Questions about the matrix below. Indices start at 0.
1) What is the entry in row 0 and column 2?
2) What is the top-left entry?
3) What is the entry in the bottom-right corner?
4) What is the entry just left of 111?
5) What is the entry in the top-right corner?
6) What is the entry at row 1, column 0?
7) What is the minimum?
8) What is the entry in row 0 and column 1?
[[143 123 132 126 134 123 124 124 133 132 123 124 131]
 [121 112 144 111 144 113 112 114 144 143 112 113 144]
 [143 135 124 134 122 134 135 134 121 122 134 131 121]
 [105 134 124 132 123 133 131 132 124 125 133 131 123]]
1) 132
2) 143
3) 123
4) 144
5) 131
6) 121
7) 105
8) 123

data =
[[103 151 103 151 102 106]
 [152 103 152 103 153 150]
 [154 105 150 103 152 152]
 [152 105 152 104 151 150]
 [105 151 102 151 105 107]
 [103 151 105 152 105 104]
 [152 104 151 103 150 149]
 [150 105 150 104 150 153]
 [104 152 103 152 105 106]
 [104 152 104 153 103 107]
 [152 104 152 104 152 149]]
Rows and columns are numbered from 0.
Give the entry at row 0, column 0.
103
Give the bottom-left entry.
152
The entry at row 1, column 0: 152
The top-right entry is 106
Give the entry at row 0, column 1.
151
Give the entry at row 2, column 0.
154
The entry at row 1, column 1: 103
Give the entry in row 0 and column 2.
103
Give the entry at row 2, column 2.
150
Give the entry just right of the largest entry.
105
Give the entry in the bottom-right corner.
149
The entry directly below the largest entry is 152

[[131 140 109 150 128 124 127 122 135 128 118 128 118 126 131]
 [140 141 128 128 120 131 124 123 129 134 115 138 111 129 148]
 [152 134 123 139 133 134 129 128 130 138 112 133 112 125 137]
 [128 142 119 141 130 128 128 123 128 127 109 124 117 123 142]]
Rows and columns are numbered from 0.
The top entry of the column that holds the largest entry -> 131
Give the entry in the bottom-right corner.
A: 142
Give the bottom entry of the column that holds the largest entry.
A: 128
The entry at row 0, column 2 -> 109
The maximum -> 152
The entry at row 2, column 1: 134
The top-right entry is 131
The entry just left of 139 -> 123
The entry at row 1, column 1: 141
The entry just right of 122 -> 135
The entry just left of 135: 122
The entry just left of 115 -> 134
Give the entry in row 1 and column 0.
A: 140
The entry in row 1 and column 2: 128
Give the entry just left of 137.
A: 125

Read these off the table that follows.
1) Report the last entry, reading row by row.
2) Report the entry in the top-left corner.
3) Report the entry just right of 106.
4) Report the second entry from the end, reading row by row.
5) Report the entry directly above the centre entry.
6) Report the entry directly above 99.
[[101 150 102 154 102 154 102 105 102]
 [157 105 157 100 156  99 156 153 156]
 [102 154 102 154 103 154 103 101 103]
 [156 106 156 101 156 100 156 152 155]
 [101 150 102 154 102 154 102 105 102]
 [152 104 152 104 151 104 151 153 151]
 [100 150 100 155 101 156 101 105 101]
 [155 101 155 102 154 101 154 156 154]
 [153 103 153 103 152 103 153 154 152]]
1) 152
2) 101
3) 156
4) 154
5) 156
6) 154

X =
[[108 148 110 108 113 146 147 109 110 145 149]
 [147 105 150 147 149 105 107 148 149 105 107]
 [147 108 147 149 146 110 109 149 146 109 107]
 [146 109 146 147 145 110 110 148 144 107 110]]
Find the 3rd entry on the diagonal from the top-right corner.
A: 146
The smallest entry in the last row is 107
The 4th entry in reading order -> 108
The entry in the bottom-right corner -> 110
The first entry, reading row by row: 108
Find the 3rd-last entry, reading row by row.
A: 144
Find the entry directly below the largest entry.
A: 147
The entry in the bottom-left corner -> 146
The top entry of the column that holds the largest entry -> 110

130	126	129	136	129	128	114	101	130
Report the entry at the centre.
Answer: 129
Report the third smallest entry.
Answer: 126
The entry just right of 114 -> 101
